Here is a tiny trained network, its code and every weight. The questions are about switching its units off for an input and a class, where a switched-off unit gives its printed mean instead of its output.

import numpy as np


def w(rows, s, z=0):
    codes = np.array(rows[::2]) - 128.0
    scale = np.full(codes.shape[1], s)
    scale[-1] = z or s
    return codes * scale


def norm(h):
    return h / np.sqrt((h * h).mean(-1, keepdims=True) + 1e-5)


def f(y):
    return np.maximum(y, 0)


def log_softmax(a):
    a = a - a.max(-1, keepdims=True)
    return a - np.log(np.exp(a).sum(-1, keepdims=True))


def net(x, mask):
    res = np.array(x, float).reshape(1, 2) / 4 @ E
    u = 0
    for l in range(2):
        y = f(norm(res) @ A[l][:, :-1].T + A[l][:, -1])
        res = res + np.where(mask[u : u + 9], y, B[l][:, -1]) @ B[l][:, :-1]
        u += 9
    return log_softmax(norm(res)[-1] @ U[:, :-1].T + U[:, -1])


A, B = {}, {}
E = w([
[97,18,49,130],'x0',
[232,88,124,255],'x1',
],0.0042)
A[0] = w([
[144,107,150,178,7],'0.n0',
[105,30,95,118,131],'0.n1',
[156,115,112,139,49],'0.n2',
[133,48,81,139,106],'0.n3',
[143,137,154,89,35],'0.n4',
[145,81,95,70,2],'0.n5',
[96,193,145,8,162],'0.n6',
[120,115,141,133,148],'0.n7',
[131,146,126,114,190],'0.n8',
],0.015,0.003)
B[0] = w([
[146,171,100,56,154],'0.n0',
[118,37,9,104,194],'0.n1',
[140,160,68,134,143],'0.n2',
[107,99,205,197,186],'0.n3',
[113,133,163,130,145],'0.n4',
[160,103,45,17,153],'0.n5',
[53,254,167,187,248],'0.n6',
[112,123,137,109,134],'0.n7',
[111,94,163,64,151],'0.n8',
],0.021,0.013)
A[1] = w([
[102,148,96,191,201],'1.n0',
[169,56,118,143,11],'1.n1',
[159,2,142,162,48],'1.n2',
[137,175,118,134,207],'1.n3',
[50,60,123,95,106],'1.n4',
[167,53,82,100,248],'1.n5',
[101,111,47,153,196],'1.n6',
[228,172,105,117,97],'1.n7',
[30,168,154,148,81],'1.n8',
],0.017,0.0016)
B[1] = w([
[109,99,90,43,192],'1.n0',
[81,64,109,242,171],'1.n1',
[28,32,155,252,197],'1.n2',
[122,90,153,117,191],'1.n3',
[161,190,197,91,189],'1.n4',
[164,97,221,212,201],'1.n5',
[96,183,20,134,205],'1.n6',
[66,98,180,44,181],'1.n7',
[218,79,111,149,247],'1.n8',
],0.022,0.012)
U = w([
[225,123,186,134,137],'0',
[91,184,47,113,151],'1',
[145,124,126,113,21],'2',
[144,117,128,115,2],'3',
[119,252,202,162,187],'4',
[147,124,132,118,22],'5',
[94,124,203,50,203],'6',
[72,89,130,218,186],'7',
],0.021,0.0089)

Each question gives the input, the list of numbers given to net, and the class t.
The units are the neurons (one row each of A and B). Each row of codes is followed by its name. A weight is (code - 128) times the scale printed after its matrix; where a second scale follows, it is the last column's (A, B and U).
mask holds one flag per neuron, layer by layer. A switched-off neuron (its flag False) gives its mean, the last column of its row in B, instead of its output. The means were averaged over made-up inputs and are rounded, as every weight is.
A unit's drop is (log p(t) with every unit on - log p(t) with that unit switched off) / (log p(t) with every unit on - log p(t) with every unit switched off).
The circuit of an input: a set's keep is (log p(t) with only the set's units on - log p(t) with every unit switched off) / (log p(t) with every unit on - log p(t) with every unit switched off). Starting from the 12 units with the biggest drops (on a tie, the unit counted first), units are removed one at a time, each time the one whose removal leaves the highest keep (on an exact tie, the one counted first), for as long as the keep stays at least 0.8.
circuit, biggest first: the units of the circuit, biggest drop first
top k neurons: the k neurons with the biggest drops, biggest first
k most important neurons of layer l: the k neurons of layer l with the biggest drops, biggest first
drop of u: that unit's drop, to one decimal
input [-4,4], class 6: top 2 neurons : (0.n1 0.n6)
input [-3,1], class 0: top 3 neurons : (0.n5 0.n1 1.n2)
input [-6,2], class 0: most important neuron of layer 0 : (0.n5)
input [-8,1], class 0: circuit, biggest first : (1.n8 1.n2)
input [-7,1], class 0: 2 most important neurons of layer 1 : (1.n8 1.n2)
input [-5,0], class 0: 2 most important neurons of layer 1 : (1.n8 1.n2)
input [2,-7], class 1: top 4 neurons : (1.n5 0.n3 1.n2 1.n4)
input [-6,0], class 0: top 2 neurons : (1.n8 1.n2)
input [1,-4], class 1: top 2 neurons : (1.n5 0.n3)
input [-8,3], class 6: 3 most important neurons of layer 0 : (0.n1 0.n6 0.n3)
input [-1,0], class 0: 2 most important neurons of layer 1 : (1.n8 1.n2)
input [-8,2], class 0: top 2 neurons : (0.n1 1.n2)
input [1,-8], class 4: top 2 neurons : (0.n6 0.n1)
input [-6,-5], class 4: circuit, biggest first : (0.n6)
input [-2,-5], class 4: drop of 0.n6 : 1.0
input [-1,-5], class 4: drop of 0.n6 : 1.1
input [-7,7], class 6: drop of 0.n6 : 0.4
input [-6,8], class 6: drop of 0.n1 : 0.8
